Below is a small trained network, with its code and all its weights. Each question gives an input and a class and asks what happens when units are switched off, that is, made to give their printed mean instead of their output.

import numpy as np


def w(rows, s, z=0):
    codes = np.array(rows[::2]) - 128.0
    scale = np.full(codes.shape[1], s)
    scale[-1] = z or s
    return codes * scale


def f(y):
    return y / 2 * (1 + np.tanh(0.7978845608 * (y + 0.044715 * y**3)))


def log_softmax(a):
    a = a - a.max(-1, keepdims=True)
    return a - np.log(np.exp(a).sum(-1, keepdims=True))


def net(x, mask):
    res = np.array(x, float).reshape(1, 4) / 4 @ E
    y = f(res @ A[0][:, :-1].T + A[0][:, -1])
    res = res + np.where(mask, y, B[0][:, -1]) @ B[0][:, :-1]
    return log_softmax(res[-1] @ U[:, :-1].T + U[:, -1])


A, B = {}, {}
E = w([
[38,75,141,137,128,247],'x0',
[101,89,206,207,194,69],'x1',
[126,115,121,125,125,120],'x2',
[162,87,166,46,224,147],'x3',
],0.012)
A[0] = w([
[168,148,167,173,152,66,123],'N0',
[201,174,86,72,97,86,222],'N1',
[72,135,75,154,77,148,230],'N2',
[63,159,86,119,62,138,151],'N3',
[64,149,90,152,35,176,254],'N4',
[140,133,133,77,107,205,116],'N5',
[154,114,154,85,189,112,180],'N6',
[127,157,141,166,93,99,167],'N7',
[166,108,142,101,187,95,123],'N8',
[173,156,112,169,76,81,161],'N9',
[128,72,139,10,175,185,160],'N10',
[181,105,134,110,156,95,105],'N11',
[107,185,121,232,114,40,233],'N12',
[94,84,148,161,150,130,108],'N13',
[189,92,166,90,201,99,136],'N14',
[45,40,187,181,145,150,68],'N15',
[198,143,91,74,83,99,199],'N16',
[187,175,101,51,96,119,213],'N17',
[148,137,93,95,124,105,130],'N18',
],0.011,0.0042)
B[0] = w([
[89,41,125,31,98,1,194],'N0',
[160,152,145,201,197,175,243],'N1',
[182,105,141,132,15,151,189],'N2',
[152,93,129,106,67,158,180],'N3',
[145,111,110,127,24,154,215],'N4',
[50,56,54,67,123,90,182],'N5',
[144,177,133,48,185,108,207],'N6',
[98,95,106,181,111,95,166],'N7',
[155,168,154,29,136,106,194],'N8',
[134,66,99,185,147,110,194],'N9',
[31,114,49,63,203,104,247],'N10',
[153,167,156,75,126,100,177],'N11',
[104,53,95,183,159,31,230],'N12',
[149,224,161,161,172,169,165],'N13',
[157,155,157,12,134,126,225],'N14',
[154,175,149,220,191,193,210],'N15',
[140,185,115,190,177,181,222],'N16',
[119,121,87,209,186,156,230],'N17',
[171,190,108,153,204,169,164],'N18',
],0.008,0.014)
U = w([
[183,128,147,248,126,150,216],'0',
[43,28,80,113,151,82,158],'1',
[135,206,136,129,205,178,93],'2',
[200,127,203,68,109,80,4],'3',
[146,107,124,86,52,166,79],'4',
],0.012,0.0025)

Each question gives the input, the list of numbers given to net, and the class t.
The units are the neurons (one row each of A and B). Each row of codes is followed by its name. A weight is (code - 128) times the scale printed after its matrix; where a second scale follows, it is the last column's (A, B and U).
mask holds one flag per neuron, in row order. A switched-off neuron (its flag False) gives its mean, the last column of its row in B, instead of its output. The means were averaged over made-up inputs and are rounded, as every weight is.
A unit's drop is (log p(t) with every unit on - log p(t) with that unit switched off) / (log p(t) with every unit on - log p(t) with every unit switched off).
The circuit of an input: a set's keep is (log p(t) with only the set's units on - log p(t) with every unit switched off) / (log p(t) with every unit on - log p(t) with every unit switched off). Starting from the 12 units with the biggest drops (on a tie, the unit counted first), units are removed one at a time, each time the one whose removal leaves the highest keep (on an exact tie, the one counted first), for as long as the keep stays at least 0.8.
circuit, biggest first: the units of the circuit, biggest drop first
most important unit: the unit with the biggest drop
k most important neurons: the k neurons with the biggest drops, biggest first
drop when u is switched off: that unit's drop, to one decimal
input [6,0,-8,-6], class 4: 2 most important neurons -> (N4, N1)
input [1,-6,3,-2], class 4: circuit, biggest first -> (N4)
input [5,-3,-5,0], class 4: circuit, biggest first -> (N4, N2)
input [4,-6,-8,0], class 4: 2 most important neurons -> (N12, N4)
input [5,-4,-8,1], class 1: 3 most important neurons -> (N5, N10, N14)
input [6,-2,-5,8], class 1: 2 most important neurons -> (N10, N5)
input [-4,3,1,1], class 3: 2 most important neurons -> (N10, N5)
input [-6,0,1,-2], class 0: 2 most important neurons -> (N10, N1)
input [2,-8,0,5], class 1: 2 most important neurons -> (N5, N10)
input [-6,2,1,-2], class 1: 2 most important neurons -> (N0, N12)
input [2,5,5,-4], class 0: 2 most important neurons -> (N10, N15)
input [-7,4,4,1], class 3: 2 most important neurons -> (N10, N14)
input [1,-8,8,6], class 1: 3 most important neurons -> (N5, N10, N15)
input [-4,1,2,8], class 3: circuit, biggest first -> (N14)
input [-7,7,1,1], class 3: 4 most important neurons -> (N10, N14, N8, N11)
input [-1,0,3,-4], class 0: 3 most important neurons -> (N10, N5, N0)
input [4,6,-7,-1], class 0: drop when N10 is switched off -> 0.1
input [5,1,5,6], class 2: drop when N9 is switched off -> 0.2
input [4,-7,5,6], class 1: drop when N8 is switched off -> 0.0
input [-2,1,-5,5], class 3: most important unit -> N15
